rago: [144 163 163 144 144 163 144]
gaz: [124 145 124 145 145 124 145]
Veri: [163 145 146 163 145 146 147]
places Veri: [146] | 3 6
places gaz: [124] | 1 3 6
places rago: [163] | 2 3 6
places rago: [144] | 1 4 5 7
places Veri: [163] | 1 4
places gaz: [145] | 2 4 5 7
places Veri: [145] | 2 5

Mebaf: [131 118 119 131 118 126 131 126 119 119 112 128 119 107]
Keso: [124 133 130 127 129 128 130 130 130 122 130 126 128 133]
Bes: [113 115 131 106 186 124 106 132  93 168 113 118 113 106]
places Bes: [132] | 8
places Keso: [130] | 3 7 8 9 11
places Bes: [113] | 1 11 13
places Keso: [126] | 12
places Bes: [106] | 4 7 14
places Mebaf: [119] | 3 9 10 13
places Mebaf: [107] | 14

Buvo: [144 119 100 148 114 140 157 144 141 162 117 108 144 100 144 118 131 102
 156 145  95 135 124 127 126]
vube: [132 110 102 135 101 137 144 122 113 115 144 144 120 100  78 111 132 109
  70 102 130 137 138 166 128]
mov: [126 127 111 146 140 137 161 157 113 117 122 132 117 123 127 137 169 127
 134 160 121  98 109 108 126]
Kamur: [132 110 102 135 101 137 144 122 113 115 126 144 120 100  78 111 132 109
  70 102 108 134 138 166 128]
nipuv: [135 110 103 135 101 141 144 122 117 115 126 101 116 100  78 111 128 108
  70 102 130 135 138 166 130]
zofed: [128 129 111 140 140 144 107 156 116 118 120 129 135 140 123 141 107 116
 134 157 107 104 109 107 130]
pude: [143 119 100 148 156 140 157 144 141 162 117 108 111 156 147 118 131 102
 156 145 116  99 110 107 128]
boz: [143 124 105 118 139 143 159 151 118 118 123 133 124 114 123 141 167 129
 129 159 114  98 111 143 143]
gatob: [126 129 108 141 137 144 165 154 114 120 121 130 135 122 126 141 171 126
 134 160 117 107 110 107 128]
places boz: [143] | 1 6 24 25
places Buvo: [100] | 3 14
places zofed: [107] | 7 17 21 24
places pude: [156] | 5 14 19
places Buvo: [135] | 22
places zofed: [116] | 9 18

gariz: [132 126 114 131 115 140 130 149 151 143 118 131 141 142 141 117 123 106
 144 142 125  99 128 142 111 105 136 142]
Vagon: [125 109 123 158  93 133 131 131 127 141 136 127 121 140 139 128 114 127
 119 110 155 133 139 147 123 109 152 145]
debe: [144 114 129 139 146 119 130 115 106 153 146 134 120 112 129  97 167 118
 110  99 144 146 105 144 120 136 129 144]
places gariz: [106] | 18
places Vagon: [109] | 2 26
places gariz: [132] | 1
places debe: [144] | 1 21 24 28
places Vagon: [127] | 9 12 18
places gariz: [142] | 14 20 24 28
places debe: [146] | 5 11 22

tupo: [111 141 164 142 111 140 151 118 168  93 139 124 128 110 111 110 110 138
 148 138 139  89 168 160]
kena: [ 91 141  93 142 123 140 151 118 126  93 111 123 128 110 110  95 154 161
 148 138  82  89 168 160]
rumed: [111 142 142 123  92 142  92 116 163 111 142 115 107 115 123 140 104 123
 116 123 151 127 109  88]
places tupo: [111] | 1 5 15
places rumed: [116] | 8 19
places tupo: [110] | 14 16 17
places rumed: [123] | 4 15 18 20
places rumed: [92] | 5 7
places kena: [110] | 14 15
places tupo: [139] | 11 21

lek: [117 132 132 161 148 161]
zegu: [121 116  83  83 116 116]
Pep: [131 132 127 105 161 114]
places zegu: [116] | 2 5 6
places lek: [132] | 2 3
places Pep: [105] | 4
places lek: [148] | 5

non: [116 140 149 128 129 135 150]
Zivem: [126 155 148 136 129 135 135]
tezab: [116 140 149 116 130 114 114]
fiz: [129 129 129 180 129 129 129]
places Zivem: [135] | 6 7
places tezab: [149] | 3
places tezab: [116] | 1 4
places tezab: [114] | 6 7
places fiz: [129] | 1 2 3 5 6 7
places Zivem: [129] | 5

rad: [138 135  92 137 137 139 136 140 142 149 153 115 137 155 125]
Siv: [142 138  85 140 136 145 135 140 140 145 146 120 129 140 123]
zim: [142 138  85 140 136 145 135 140 139 145 146 120 129 147 132]
Gug: [138 140  84 140 134 148 135 139 137 142 139 123 124 141 136]
nuza: [146 135  92 142 137 139 136 140 142 149 153 115 137 155 142]
places nuza: [142] | 4 9 15
places Siv: [140] | 4 8 9 14

nomi: [131  90 130 129  80 156 128 111 118 142 111 130 124 142 123]
gulol: [132 112 138 127 145 122 119 139 133 119 153 115 100 123 130]
Dadi: [129 123 127 140 139 139 117 139 135 145 131 122 158  94 109]
roz: [129 127 127 123 154 127 127 139 135 145 131 128 158  94 109]
places roz: [127] | 2 3 6 7
places Dadi: [139] | 5 6 8

Nim: [124 101 140 130 147 105]
tofad: [111 111 148 155 185 186]
nepe: [156 156 127 156 156 123]
Fafup: [126  99 160 126  99 160]
Laga: [124  84 172 129 147 144]
Zuves: [115 115 132 122 121 116]
tig: [130 150 120 158 158 157]
places nepe: [156] | 1 2 4 5
places tig: [158] | 4 5
places Zuves: [122] | 4
places Fafup: [99] | 2 5
places tofad: [148] | 3
places Fafup: [126] | 1 4

tiran: [78 78 78 78]
todi: [147 100  83 159]
Vubu: [ 98  77  79 129]
places tiran: [78] | 1 2 3 4
places todi: [147] | 1
places Vubu: [79] | 3
places Vubu: [77] | 2
asked: [147 100  83 159] | todi
places todi: [100] | 2

Gune: [127 128 111 128 128 132 127 129 128 117 130 131 124 128 132 135 159 176
 127 129 113 120]
Gilez: [134 127 118 128 128 124 129 128 128 142 131 127 125 128 115 142 129 140
 129 128 126 111]
Lebeb: [152 152 110 129 128 170 126 131 128 101 152 127 131 128 170 119 127 170
 127 128 152 147]
Supi: [128 129 122 129 128 128 128 127 129 121 135 129 140 128  96 124 116 169
 128 129 144 132]
gir: [117 129 135 128 128 129 129 126 129 114 113 131 127 128 167 123 134 104
 129 129 117 139]
Vubib: [ 91 128 122 129 128 127 128 131 127 103 123 129 126 128 144 139 155 171
 129 127 130 101]
lodis: [ 92 128 143 129 128 124 126 129 128 129 130 128 125 128  93 118 112 107
 128 127 116 128]
bib: [138 128 127 128 128 130 128 128 128 130 129 129 125 128 128 118 128  88
 128 128 126 123]
falu: [ 74 126 136 128 127 118 128 126 130 139 134 132 122 127 153 152 106 151
 127 128 141 134]
Pefuf: [131 128 112 128 128 131 128 125 129 134 127 129 124 128 165 125 134 134
 128 129 128 151]
Lam: [152 130 134 130 128 123 126 127 128 126 129 126 131 126 126 130 114 107
 127 128 120 127]
zod: [152 128 124 127 128 132 128 129 128 136 130 126 127 128 149 131 126 148
 128 127 120 125]
places Supi: [169] | 18
places Gune: [128] | 2 4 5 9 14
places Lebeb: [170] | 6 15 18
places Lam: [126] | 7 10 12 14 15
places Supi: [129] | 2 4 9 12 20
places bib: [130] | 6 10
places bib: [128] | 2 4 5 7 8 9 14 15 17 19 20

kug: [110 142 115 131 117 105 115 156 142 123 114 148 141 135 114 142 142 150
 124 112 136 142 144 101 142 119]
dafo: [123 122 148 103 132 138 149 119 129 116 142 142 145 150 122 116 141  97
 134  84 100 133 156 107 111 144]
moz: [121 123 124 124 122 128 122 137 126 123 130 130 132 133 123 122 133 130
 124 122 133 129 122 122 129 129]
gove: [112 122 129 107 147 133 121 124 121 111 151 145 159 146 146 109 138 120
 124 100 125 152 139 110 132 156]
Seze: [102 143 105 139 112 144 157 168 144 123 123 157 142 131 157 123 123 155
 123  93 157 122 157 123 150 115]
places kug: [142] | 2 9 16 17 22 25
places moz: [122] | 5 7 16 20 23 24
places Seze: [123] | 10 11 16 17 19 24
places moz: [123] | 2 10 15
places Seze: [157] | 7 12 15 21 23
places kug: [131] | 4

Vevov: [115 135  82  92 152 152 152]
Pum: [117 119  90  85 153 151  82]
Dat: [115 132  84  92 150 152  90]
Mon: [ 83 126  87  89 149 152  86]
geb: [116 150  84  84 148 150  84]
Kuges: [115 129  85  89 149 152  88]
nep: [115 135  82  92 151 150  78]
places geb: [84] | 3 4 7
places Vevov: [152] | 5 6 7

Teg: [122 167 137 102 149 151 105 117 177 116 137 114]
ramat: [ 97 132  79 117 148 109  84 162 112 107 168 129]
bel: [ 98 140 135 111 115  84 110 161 121 110  99 105]
lag: [168 167 148 103  86 102 144 160 137 176 102 133]
zalez: [114 175 113 149 123 111 149 149 139 114 149 114]
pasik: [116 143 122 125 128 105 110 121 108 172  97 127]
dopa: [ 98 140 135 111  96 177 110 161 121 110  99 105]
tekuz: [133 130  90  91  90  90 120 120 129 126  90 124]
Kod: [ 92 116 168 173 108 149  93  91 176 129 151 159]
dipen: [123 177 173 137  92 172 114  95 130 114 121 114]
places tekuz: [90] | 3 5 6 11
places dipen: [130] | 9
places zalez: [114] | 1 10 12
places lag: [176] | 10
places tekuz: [124] | 12

Gativ: [ 94 152  94  94]
luva: [ 93  93 100 158]
pimiz: [123  96 155 156]
rovak: [124 159 124 159]
places rovak: [159] | 2 4
places pimiz: [123] | 1
places luva: [158] | 4
places pimiz: [155] | 3
places Gativ: [94] | 1 3 4
places luva: [93] | 1 2

Suriz: [124 148 124 116 126 120 149 125 118 122 124 120 124 126 120 125 141 131]
fiti: [129 127 128 137 106 138 134 133 106 104 102 137 129 114 128 134  81 122]
nukon: [113 145 113 113 123 110 147 120 112 116 113 125 126 114 123 120 113 128]
galev: [109 140 125 128 140 129  89 102 108 123 140  90 129 118 126 128 124 113]
Foz: [113 158 121 121 121 144 128 128 113 128 100 111 129 135 130 158 110 121]
places fiti: [134] | 7 16
places Suriz: [124] | 1 3 11 13
places Foz: [128] | 7 8 10
places nukon: [113] | 1 3 4 11 17
places galev: [102] | 8
places Foz: [110] | 17

kolus: [120 118 141 137 130 137 128 133 123 134 127 137 132 125 123 150 130 124
 133 132 124 122 129 138 129 127 125 131 121 123 123 138 125 138 125 131
 129 121 126 123 137 138 138 138]
nup: [127 121 133 128 127 134 131 133 130 131 135 139 133 124 125 135 128 124
 130 130  87 134 127 137 127 122 123 139 123 132 116 137 128 129 133 136
 124 124 116 123 136 135 137 133]
vefug: [135 130 119 120 125 124 135 130 136 126 157 130 132 121 134 127 131 136
 130 124  98 127 127 137 129 136 131 126 136 136 121 127 129 126 131 127
 124 132 125 135 121 127 127 132]
Lepi: [127 121 133 128 127 134 131 124 130 124 135 139 133 124 125 135 128 124
 130 130  87 134 127 137 127 122 135 131 130 129 118 136 125 135 126 126
 128 125 129 132 133 124 136 131]
places vefug: [136] | 9 18 26 29 30
places kolus: [123] | 9 15 30 31 40
places Lepi: [135] | 11 16 27 34
places kolus: [138] | 24 32 34 42 43 44

Pufiv: [116 133 133 133 131]
sir: [104 126 155 126 127]
dob: [114 117 117 117 117]
venib: [129 114 156 129 129]
Tati: [114 135 140 136 132]
bufak: [140 117 140 117 117]
Nidil: [128 114 116 133 130]
places sir: [127] | 5
places Pufiv: [133] | 2 3 4
places dob: [117] | 2 3 4 5
places bufak: [117] | 2 4 5
places sir: [126] | 2 4
places venib: [129] | 1 4 5

pake: [118 127 126 126 125 137 125 152 115 124 135 115 116 151 118 128 115 121
  85 118]
dun: [143 134 136 126 138 116 135 116 138 135 132 126 109 151 150 118 134 132
 131 132]
kat: [124 136 143 124 131 133 134 115 133 123 116 140 153 106 143 123 131 125
 171 126]
Sozib: [143 134 136 126 133 116 138 116 138 138 126 147 133 151 150 118 136 132
 131 118]
places Sozib: [147] | 12
places dun: [116] | 6 8
places dun: [132] | 11 18 20
places kat: [124] | 1 4
places Sozib: [136] | 3 17

